How the units are linked:
ρ: J651->J380, J942->J67, J851->J932, J710->J851, J374->J403, J892->J705, J964->J912, J513->J570, J276->J212, J143->J224, J478->J651, J862->J329, J194->J293, J738->J987, J689->J438, J293->J607, J380->J513, J915->J944, J959->J276, J272->J478, J912->J372, J67->J636, J769->J194, J329->J901, J987->J689, J438->J862, J932->J964, J166->J959, J514->J374, J607->J583, J147->J769, J570->J679, J944->J900, J281->J272, J900->J178, J705->J738, J583->J143, J324->J915, J17->J514, J178->J872, J213->J166, J224->J710, J403->J324, J872->J892, J341->J213, J636->J281, J212->J17, J901->J341, J679->J147, J372->J942
τ: J651->J900, J942->J987, J851->J901, J710->J341, J374->J147, J892->J281, J964->J862, J513->J915, J276->J607, J143->J166, J478->J178, J862->J964, J194->J17, J738->J67, J689->J372, J293->J212, J380->J944, J915->J513, J959->J583, J272->J872, J912->J438, J67->J738, J769->J514, J329->J932, J987->J942, J438->J912, J932->J329, J166->J143, J514->J769, J607->J276, J147->J374, J570->J324, J944->J380, J281->J892, J900->J651, J705->J636, J583->J959, J324->J570, J17->J194, J178->J478, J213->J224, J224->J213, J403->J679, J872->J272, J341->J710, J636->J705, J212->J293, J901->J851, J679->J403, J372->J689

The rows follow the links: the fewer symbols apart two units are, the more alike their rows tend to be.

Each row is also shifted at random along 8 hidden directions that mean nothing.

Some units, each with a row of numbers:
J705 -> 20 16 -10 -6 -17 -13 -59 31 -7 -8 19 43 -18 -10 -25 25 24 -9 -24 -37 20 -14 21 4 25 7 -11 -46 1 13 -18 15 -8 -9 31 6 -4 -36 18 9 11 -33 -30 -13 9 45 -16 39 -33 54 9 31 -6 3 -37 16 3 -32 14 -22 -8 14
J478 -> -1 -32 20 14 12 8 30 -13 10 10 -13 -5 14 45 25 -7 -18 -13 -13 20 -32 -18 -21 -2 -13 -1 -11 32 25 -8 20 -39 1 -12 -32 35 0 -13 -4 -7 18 11 39 5 -5 -25 -4 -16 31 -72 -31 -29 20 13 67 -36 1 24 -18 17 -21 -11
J689 -> 23 11 10 -27 -19 -7 15 4 -6 23 -3 -19 -24 -22 -27 18 16 -21 -36 -15 27 1 -4 -33 36 29 40 0 4 8 30 36 -1 28 17 30 4 -14 -28 21 1 -9 14 -8 24 25 -3 28 -15 25 6 -16 13 -2 -33 10 -11 -31 -15 60 -8 -32
J901 -> -3 -11 -3 -30 -11 -10 -15 -7 -35 15 -5 30 -23 -41 -4 -22 -2 -30 -22 -1 7 11 16 -23 10 23 -16 16 11 -27 -7 39 -12 -28 44 28 18 -3 12 39 -13 -13 -16 34 -34 14 24 -5 10 32 -33 36 6 8 0 -18 -8 41 -29 -49 17 9
J178 -> 18 14 -2 16 3 -11 -18 11 23 -30 7 -12 4 4 -16 -18 19 24 9 -22 -9 10 -5 -1 2 -10 0 -27 -18 51 5 -3 20 30 -10 -28 12 -22 -14 -27 18 -39 -36 -45 15 -2 -9 40 -31 25 22 11 -28 11 -66 21 22 -26 9 -7 -7 7
J769 -> 21 4 5 25 26 25 12 -25 -14 1 -30 5 -3 48 -12 13 -16 41 26 37 -23 -2 -3 -3 0 -30 -29 10 -32 6 27 -35 38 16 -42 -30 -9 25 35 -15 -8 43 39 5 23 -18 -36 0 -16 -66 36 -12 -4 2 34 12 3 -6 -15 -11 -34 -12
J932 -> -1 13 -11 -30 -20 -54 13 -2 -42 23 -6 -18 -29 35 -68 -16 -41 -7 -4 -25 -19 4 39 -36 8 10 14 7 -37 40 61 11 18 87 1 0 32 8 35 -33 -3 2 -37 -10 16 12 -65 19 -27 -38 -3 -6 -1 -4 5 16 53 -13 4 -9 23 -53
J281 -> -6 -12 25 4 19 -7 49 -13 21 11 15 -46 15 13 16 -21 4 -28 -8 14 -18 -3 -46 -19 -8 38 -2 32 16 5 30 4 -4 14 -27 43 -4 -4 -60 4 43 -6 41 5 8 15 -17 -9 29 -8 -34 -64 11 11 -52 -7 -18 27 -11 48 -1 2
J636 -> -15 -23 13 -7 -37 -34 3 -5 -5 -4 -9 29 -2 57 -5 -36 -27 -35 -25 -16 -29 0 10 -10 7 39 47 17 6 15 17 -10 4 10 -3 31 60 -30 17 -1 5 -24 -15 -6 -48 18 -23 -5 3 18 -53 -5 29 -8 10 -34 8 25 -16 -30 6 -9
J987 -> 31 3 -1 -26 0 -17 9 17 -64 12 -15 15 -37 -9 -48 5 -17 -10 -30 -2 -38 12 35 -38 29 12 -47 25 -4 12 36 23 -3 0 15 19 2 -8 29 2 21 1 -3 -7 16 16 -14 44 -25 -41 -9 26 9 29 63 5 27 -6 -7 -29 -11 -14
J438 -> 10 -2 2 -31 -28 -9 15 31 2 6 12 0 -17 -2 -10 11 28 -22 -44 -28 2 3 -14 -21 21 20 1 -22 30 -24 -6 9 -34 -84 40 29 -8 -16 -6 43 7 -14 -1 -22 0 12 33 14 -2 14 -23 -1 -16 8 74 -21 -14 1 -7 -1 3 -4
J912 -> -11 7 -14 -28 2 -27 21 31 -21 6 15 -16 -10 -9 -18 5 -9 -31 -16 -13 -13 12 27 -12 -5 10 -40 20 24 -9 -14 20 -40 -14 17 19 -29 17 -15 10 34 3 -19 7 7 17 -5 10 11 -22 -22 5 1 20 13 1 16 16 28 -8 37 23
J213 -> -11 -22 -7 -22 12 3 -1 -18 -48 51 15 -24 -8 -69 16 -2 -15 -11 -7 9 -6 -26 -5 -23 -15 2 -37 13 10 -41 41 20 -13 5 26 40 -9 -2 17 -9 -18 10 -6 31 11 -33 35 -31 41 -54 -27 3 0 13 110 -21 14 24 -26 4 1 -66
J738 -> 23 11 4 -18 -15 -4 9 28 6 -2 -11 1 -19 15 -31 27 13 -12 -33 -18 10 5 10 -14 28 0 12 -4 19 12 -4 4 -11 -15 8 9 -13 -8 -12 24 12 -8 6 -21 22 11 -4 37 -26 -10 10 4 5 8 10 4 1 -34 6 32 -7 0
J224 -> 5 31 -9 -16 6 -11 23 6 34 -8 -5 -40 -15 19 -33 13 17 10 15 -8 37 20 -1 -12 1 -25 6 -13 -11 20 -12 8 4 36 -6 -35 -31 40 -31 24 -5 8 -6 2 41 8 -32 11 -26 1 42 -18 -24 -1 -108 36 4 -24 15 42 25 14
J17 -> -20 -13 -4 18 50 -2 -13 -29 14 -9 6 -30 21 -46 32 -73 7 24 49 22 -18 19 -23 -4 -46 -25 -71 11 -16 13 -7 4 15 19 -10 -27 5 10 -18 -18 7 -27 -42 19 -18 -42 24 -21 30 7 -14 22 -44 27 -85 3 21 65 -17 -59 21 28
J380 -> 6 -29 31 26 7 15 23 -34 49 -4 -35 7 16 81 23 -2 -8 -3 -2 23 1 -18 -30 4 -6 -17 35 20 9 8 8 -57 30 23 -53 13 13 -8 -2 7 -7 15 53 14 -6 -23 -28 -19 12 -49 -2 -38 21 -2 -20 -28 -9 2 -30 41 -32 -6
J651 -> -7 -33 4 23 -11 25 -58 7 44 14 33 38 28 35 56 43 15 -14 -18 -15 23 -76 -32 43 -17 -22 2 -53 38 -45 -23 -64 -22 -51 -5 45 -25 -57 32 0 -8 -6 11 15 3 -9 9 -35 37 -28 -17 -15 6 -9 97 -42 -15 -18 0 21 -34 -28
J329 -> 9 -16 2 -36 -4 -8 11 -4 -44 30 -25 7 -31 -35 -15 9 -15 -29 -33 8 8 3 25 -32 10 -3 -18 39 22 -18 10 23 -13 -3 26 37 -5 8 11 34 -15 10 3 33 -3 -15 21 4 12 -47 -20 29 20 19 48 -18 13 15 -26 3 9 -19
J372 -> -18 5 -10 -28 -36 -24 -22 13 -17 21 18 13 -10 -50 -1 24 -11 -47 -25 -26 44 -16 36 9 17 31 62 5 22 -8 -11 49 -29 44 34 35 11 -16 -19 4 -8 -18 -16 15 -11 29 7 -1 11 51 -18 13 49 -19 -35 3 -5 -29 20 49 22 -16

From each start, follow one symbol. Which unit do you reach?
Answer with the unit's name.
---
-12 19 -19 -27 -31 -17 19 39 3 -15 -4 1 -16 13 -25 27 -4 -11 -14 -24 14 25 36 3 10 -8 28 -2 20 -9 -42 7 -35 -38 27 -15 -17 25 1 26 -7 5 -19 -13 -5 8 12 9 -17 7 9 16 -2 -12 24 1 1 -16 32 6 36 23
τ: J901
---
-29 -14 -9 23 6 26 24 -1 21 -20 -37 -13 28 -39 47 2 -22 20 21 15 1 13 19 37 -20 -46 41 40 24 1 -38 -21 -6 -6 -17 -28 6 15 -10 -30 -32 13 0 -11 -31 -91 79 -24 25 -38 8 31 24 -8 74 -20 15 -10 15 33 8 7
ρ: J403
---
-7 32 -7 -25 -11 -2 73 32 4 -30 -45 -2 -18 13 -29 33 -10 -14 -6 14 22 64 46 4 23 -3 42 54 22 -5 -63 27 -27 -32 3 -36 -24 74 -38 53 -3 45 35 2 -13 11 11 14 -25 11 29 11 32 -14 -38 19 -21 -12 35 33 45 74
ρ: J851
---
15 -14 12 32 31 26 -8 -19 27 -9 5 1 18 52 16 -8 18 34 20 23 -27 -18 -49 4 -20 -26 -58 -28 -17 -6 11 -54 25 -37 -31 -15 -18 -5 22 -6 11 12 23 -3 20 -12 -19 -12 3 -41 13 -23 -40 10 27 -4 -8 19 -19 -34 -36 4
ρ: J147
---
-21 -3 -3 -17 -44 -22 -7 28 41 16 41 -2 8 59 8 48 5 -46 -33 -41 31 -49 -13 22 2 18 52 -42 35 -31 -15 -27 -40 -15 8 50 -19 -29 -5 11 11 1 6 0 14 39 -32 -21 18 1 -25 -54 14 -26 36 -21 -18 -29 31 66 12 -31
τ: J987
---
-23 -24 6 1 36 6 30 -36 21 24 -3 -70 19 -50 36 -36 -2 13 24 22 10 -3 -36 -16 -39 -30 -13 24 5 -5 21 -2 10 41 -12 5 -6 12 -37 -18 -18 -3 -9 23 10 -74 44 -38 46 -48 -9 -19 -21 15 -10 -11 17 29 -26 44 11 -39
τ: J607
---
-15 -18 -2 -16 -20 -26 -18 14 -5 18 26 5 3 -17 9 -14 -2 -36 -26 -30 0 -20 6 1 -4 23 12 -5 23 -6 2 13 -24 3 24 43 17 -36 -2 -6 12 -37 -30 1 -16 8 13 -4 22 16 -46 5 15 3 16 -23 12 10 2 1 15 -20
τ: J738
---
-2 23 -23 -8 -22 3 -26 36 22 -8 27 10 -3 38 -17 49 21 17 1 -30 22 -15 5 25 1 -33 -7 -71 -3 -23 -33 -31 -22 -56 18 -27 -39 7 41 10 -14 14 -22 -17 29 13 -11 -5 -20 -4 37 0 -40 -18 61 11 -3 -33 37 -10 10 -7
ρ: J224
---
-23 -19 -5 -2 22 22 13 -3 -16 17 2 8 6 -30 41 19 -14 -11 3 31 4 -8 7 17 -24 -17 -45 28 33 -62 -34 -4 -32 -53 7 17 -41 30 7 20 -10 37 25 51 -12 -24 37 -45 46 -49 -21 9 13 5 74 -19 -16 39 2 -13 17 20
τ: J583
---
17 -20 14 29 28 21 -29 -44 14 10 -31 23 4 15 19 1 -10 19 17 25 17 -31 -7 8 -11 -40 -2 7 -14 12 16 -34 41 65 -38 -1 7 -15 24 -14 -31 1 14 29 10 -36 -14 -10 7 -43 22 13 14 8 -38 -7 14 -11 -34 16 -40 -20
ρ: J679
---
-28 -4 -2 11 15 27 19 -12 10 2 37 -42 38 -70 54 -18 20 13 26 22 -2 8 -46 18 -24 25 -4 -1 7 -35 -9 25 -17 -46 10 -1 -11 14 -47 -9 3 7 17 -1 -17 -10 60 -46 45 52 -16 -30 -14 -14 10 4 -41 33 4 9 13 11
τ: J293
---
-5 -16 19 6 1 -5 13 -29 -28 2 -4 -6 8 -71 22 -59 -8 -20 -9 14 -22 18 -13 -16 11 65 36 50 -5 18 35 56 13 33 7 30 62 -23 -45 -14 11 -34 9 -4 -47 9 33 4 22 71 -47 -2 38 0 -52 -8 -15 33 -29 -3 -8 -1
τ: J872
---
0 27 -26 -1 -23 16 -18 33 -23 -23 5 33 -5 -20 -11 23 11 26 6 -9 -4 24 25 22 13 -4 -9 -29 -6 -23 -42 12 -18 -84 34 -43 -8 19 31 11 -13 14 -14 -24 -14 15 33 8 -28 44 27 39 -18 -15 63 12 -16 -12 26 -61 9 34
τ: J959
